Here is a tiny trained network, its code and every weight. The questions are about switching its units off for an input and a target symbol, where a switched-off unit gives its printed mean instead of its output.

import numpy as np


def w(rows, s, z=0):
    codes = np.array(rows[::2]) - 128.0
    scale = np.full(codes.shape[1], s)
    scale[-1] = z or s
    return codes * scale


def f(y):
    return np.maximum(y, 0)


def softmax(a):
    e = np.exp(a - a.max(-1, keepdims=True))
    return e / e.sum(-1, keepdims=True)


def log_softmax(a):
    a = a - a.max(-1, keepdims=True)
    return a - np.log(np.exp(a).sum(-1, keepdims=True))


def net(x, mask):
    ids = ['αγδεθμξστφψ'.index(c) for c in x.split()]
    T = len(ids)
    res = E[ids] + P[:T]
    u = 0
    for l in range(2):
        q, k, v = (res @ M[l].T for M in (Q, K, V))
        z = softmax(np.where(np.tri(T) > 0, q @ k.T / 4**0.5, -1e9)) @ v
        res = res + np.where(mask[u], z, O[l][:, -1]) @ O[l][:, :-1]
        u += 1
        y = f(res @ A[l][:, :-1].T + A[l][:, -1])
        res = res + np.where(mask[u : u + 8], y, B[l][:, -1]) @ B[l][:, :-1]
        u += 8
    return log_softmax(res[-1] @ U[:, :-1].T + U[:, -1])


Q, K, V, O, A, B = {}, {}, {}, {}, {}, {}
E = w([
[106,107,79,108,121,142,163,150,106],'α',
[114,185,67,132,121,84,136,202,160],'γ',
[154,151,127,139,152,124,143,207,107],'δ',
[112,207,77,163,119,142,140,154,128],'ε',
[45,90,47,84,77,144,114,138,193],'θ',
[80,105,115,63,79,105,72,187,154],'μ',
[118,81,90,75,126,109,145,167,89],'ξ',
[122,115,149,138,135,180,88,182,137],'σ',
[128,197,137,143,120,123,97,165,85],'τ',
[78,90,47,77,93,192,123,63,85],'φ',
[80,195,85,132,88,112,179,88,2],'ψ',
],0.021)
P = w([
[118,123,207,144,108,97,174,99,199],'0',
[223,183,167,119,88,99,193,74,199],'1',
[212,160,125,139,75,101,155,124,146],'2',
[104,64,151,201,168,62,85,79,148],'3',
[73,113,126,142,176,124,106,154,147],'4',
[144,220,123,35,149,161,178,112,148],'5',
[182,138,97,118,55,142,135,174,104],'6',
[105,37,139,214,112,79,75,144,122],'7',
[58,108,99,135,161,142,99,180,115],'8',
[131,226,98,8,133,187,166,157,114],'9',
[174,125,84,104,46,172,125,207,79],'10',
[107,37,104,213,103,107,61,173,94],'11',
[69,112,74,132,143,143,91,190,92],'12',
[119,188,79,24,124,195,157,196,91],'13',
],0.016)
Q[0] = w([
[59,199,154,15,170,206,173,194,130],'L0H1',
[198,134,128,141,2,169,157,150,112],'L0H1',
[199,101,164,137,55,108,182,95,188],'L0H1',
[120,159,174,109,221,94,145,12,155],'L0H1',
],0.0089)
K[0] = w([
[99,70,59,235,134,97,43,157,59],'L0H1',
[6,150,112,84,254,162,144,200,127],'L0H1',
[68,158,204,115,232,97,151,39,171],'L0H1',
[177,82,163,170,126,57,175,63,224],'L0H1',
],0.0081)
V[0] = w([
[135,132,130,99,110,4,93,153,64],'L0H1',
[124,76,108,116,144,114,197,144,142],'L0H1',
[109,173,163,194,119,163,124,127,104],'L0H1',
[94,125,147,164,172,116,223,149,83],'L0H1',
],0.012)
O[0] = w([
[254,65,88,227,31,85,103,115,115,255],'L0H1',
[145,18,14,56,207,100,149,173,222,145],'L0H1',
[135,204,160,104,168,117,1,117,115,148],'L0H1',
[129,122,73,95,205,50,72,77,88,201],'L0H1',
],0.0099,0.0054)
A[0] = w([
[173,128,121,197,86,166,137,151,162,254],'L0N1',
[123,77,150,130,155,166,123,74,101,181],'L0N2',
[106,126,131,159,124,83,176,125,65,136],'L0N3',
[179,105,133,147,143,233,55,164,205,171],'L0N4',
[115,183,92,223,161,122,135,145,184,95],'L0N5',
[142,137,147,81,2,104,100,163,185,228],'L0N6',
[110,167,65,195,177,141,139,157,130,150],'L0N7',
[175,85,162,118,173,206,70,141,162,107],'L0N8',
],0.0066,0.006)
B[0] = w([
[118,93,204,32,104,135,115,122,149,254],'L0N1',
[69,176,207,205,132,26,165,147,72,147],'L0N2',
[157,89,114,146,117,142,62,111,202,188],'L0N3',
[55,112,97,50,202,105,114,116,87,175],'L0N4',
[83,125,120,116,94,57,139,112,78,164],'L0N5',
[103,127,164,71,133,254,117,64,146,255],'L0N6',
[114,103,132,55,60,63,171,240,130,201],'L0N7',
[195,56,110,77,207,224,55,68,185,138],'L0N8',
],0.0061,0.0086)
Q[1] = w([
[106,147,216,197,197,78,225,58,223],'L1H1',
[52,78,82,172,75,147,76,235,64],'L1H1',
[43,58,181,205,114,2,63,75,183],'L1H1',
[43,79,201,193,123,135,149,211,99],'L1H1',
],0.0067)
K[1] = w([
[169,124,184,102,200,102,157,40,199],'L1H1',
[208,128,59,40,129,243,78,212,85],'L1H1',
[247,223,127,2,140,123,202,45,149],'L1H1',
[215,227,16,77,119,206,151,103,130],'L1H1',
],0.0074)
V[1] = w([
[19,118,61,116,51,149,95,3,169],'L1H1',
[87,135,107,153,43,151,4,230,243],'L1H1',
[171,126,179,104,107,135,192,91,54],'L1H1',
[170,238,69,116,49,93,169,193,138],'L1H1',
],0.0064)
O[1] = w([
[104,176,69,252,73,208,98,175,172,249],'L1H1',
[117,146,184,180,174,65,150,129,177,254],'L1H1',
[161,130,127,68,98,167,125,131,64,102],'L1H1',
[242,210,147,112,200,175,138,121,156,201],'L1H1',
],0.011,0.0052)
A[1] = w([
[190,48,164,76,51,77,152,54,112,168],'L1N1',
[104,144,110,148,188,67,134,218,54,109],'L1N2',
[101,176,57,52,188,132,142,169,132,173],'L1N3',
[105,111,227,58,165,180,222,212,162,223],'L1N4',
[41,90,111,71,117,230,68,86,106,105],'L1N5',
[125,157,114,152,77,253,210,131,121,142],'L1N6',
[169,80,244,191,8,172,216,119,183,2],'L1N7',
[145,148,140,180,117,87,236,139,56,124],'L1N8',
],0.0061,0.0067)
B[1] = w([
[140,161,183,128,38,139,151,244,148,214],'L1N1',
[87,121,120,159,163,101,121,161,89,178],'L1N2',
[147,140,99,162,160,102,202,150,42,218],'L1N3',
[39,75,160,104,111,124,196,37,183,254],'L1N4',
[185,168,108,156,154,87,139,108,78,212],'L1N5',
[208,164,146,126,83,60,140,105,93,231],'L1N6',
[113,194,43,26,177,130,89,132,104,203],'L1N7',
[163,112,35,103,147,70,2,157,195,156],'L1N8',
],0.0077,0.0089)
U = w([
[119,54,23,109,180,142,154,160,72,43],'α',
[232,65,156,198,102,62,169,43,205,164],'γ',
[169,78,151,46,111,44,152,105,54,39],'δ',
[138,184,118,114,197,152,176,139,83,72],'ε',
[117,91,86,187,115,140,129,155,175,68],'θ',
[121,118,109,30,102,146,109,138,151,101],'μ',
[171,27,115,104,58,147,149,178,142,92],'ξ',
[54,53,149,109,99,133,92,123,87,253],'σ',
[140,125,255,120,12,136,103,141,110,102],'τ',
[132,115,157,131,57,212,239,116,33,157],'φ',
[163,88,89,128,83,96,39,160,101,212],'ψ',
],0.0061,0.0049)

Each question gives the input, a string of symbols that net reads in full, and the target symbol t.
The units are the heads (4 rows each of Q, K, V and O) and the neurons (one row each of A and B). Each row of codes is followed by its name. A weight is (code - 128) times the scale printed after its matrix; where a second scale follows, it is the last column's (O, A, B and U).
mask holds one flag per unit, layer by layer, with each layer's heads first. A switched-off unit (its flag False) gives its mean, the last column of its rows in O or B, instead of its output. The means were averaged over made-up inputs and are rounded, as every weight is.
A unit's drop is (log p(t) with every unit on - log p(t) with that unit switched off) / (log p(t) with every unit on - log p(t) with every unit switched off).
The circuit of an input: a set's keep is (log p(t) with only the set's units on - log p(t) with every unit switched off) / (log p(t) with every unit on - log p(t) with every unit switched off). Starting from the 12 units with the biggest drops (on a tie, the unit counted first), units are removed one at a time, each time the one whose removal leaves the highest keep (on an exact tie, the one counted first), for as long as the keep stays at least 0.8.
units of the circuit, in order: the units of the circuit, biggest drop first
unit that matters most: the unit with the biggest drop
top k neurons: the k neurons with the biggest drops, biggest first
k most important neurons of layer l: the k neurons of layer l with the biggest drops, biggest first
drop of u: that unit's drop, to one decimal
input σ γ γ ε ψ φ α ψ α σ σ ξ ξ, target σ: units of the circuit, in order -> [L1H1 L0H1 L0N8 L1N4]
input δ δ ε ε γ σ ψ γ, target σ: units of the circuit, in order -> [L0H1 L0N8 L1H1 L1N6]
input φ ε ψ α ξ δ δ ψ, target δ: unit that matters most -> L1H1
input ψ ψ ξ, target ψ: units of the circuit, in order -> [L0H1 L1H1]
input φ μ θ ψ σ φ θ ξ, target φ: units of the circuit, in order -> [L0H1 L1H1]
input ξ μ ψ ψ γ δ, target ψ: units of the circuit, in order -> [L0H1 L1H1]
input ε ψ ε ε φ θ, target ε: units of the circuit, in order -> [L0H1 L1N3 L1N5]
input δ ξ γ ε δ ε σ ε δ α ψ ξ ψ ψ, target ξ: units of the circuit, in order -> [L0H1 L1N1 L1H1]
input ξ ε ψ φ σ σ θ τ μ δ α, target μ: top 3 neurons -> [L1N7 L0N1 L1N3]
input σ α δ δ ε δ μ σ μ, target μ: units of the circuit, in order -> [L1N7 L0H1 L0N6]
input ε σ ξ φ, target σ: units of the circuit, in order -> [L1H1 L0H1]
input μ τ φ ε γ σ σ ψ τ γ δ τ ψ, target ψ: 2 most important neurons of layer 1 -> [L1N8 L1N4]
input φ θ φ τ θ ψ γ δ, target ψ: units of the circuit, in order -> [L0H1 L1N4]
input α ψ θ ε φ δ α ξ α ε ψ α θ τ, target α: units of the circuit, in order -> [L0H1 L1N3]
input γ ψ δ ξ ξ, target δ: unit that matters most -> L1H1
input θ ψ τ ψ γ μ δ ψ, target ψ: top 3 neurons -> [L1N7 L0N6 L1N8]
input ψ γ τ τ τ ξ ε, target τ: units of the circuit, in order -> [L0H1 L0N1]
input ξ φ ψ θ γ α δ τ, target α: units of the circuit, in order -> [L0H1 L1H1 L1N1]
input θ ψ α ψ γ δ γ θ δ φ σ α σ, target σ: top 2 neurons -> [L0N8 L0N2]
input φ ψ ψ δ τ δ γ φ φ, target γ: unit that matters most -> L0N2
input ψ γ σ γ θ, target σ: top 2 neurons -> [L0N8 L1N4]
input γ δ δ θ δ τ μ ε ε, target μ: top 2 neurons -> [L1N7 L0N1]
input σ ψ σ ξ ψ θ θ ψ δ, target θ: 3 most important neurons of layer 0 -> [L0N6 L0N5 L0N1]
input ψ τ ψ φ τ γ, target φ: drop of L0H1 -> 0.5
input δ δ γ, target δ: drop of L0H1 -> 0.5
input ψ ε τ ξ ε ξ α ε, target ξ: drop of L1H1 -> 0.2
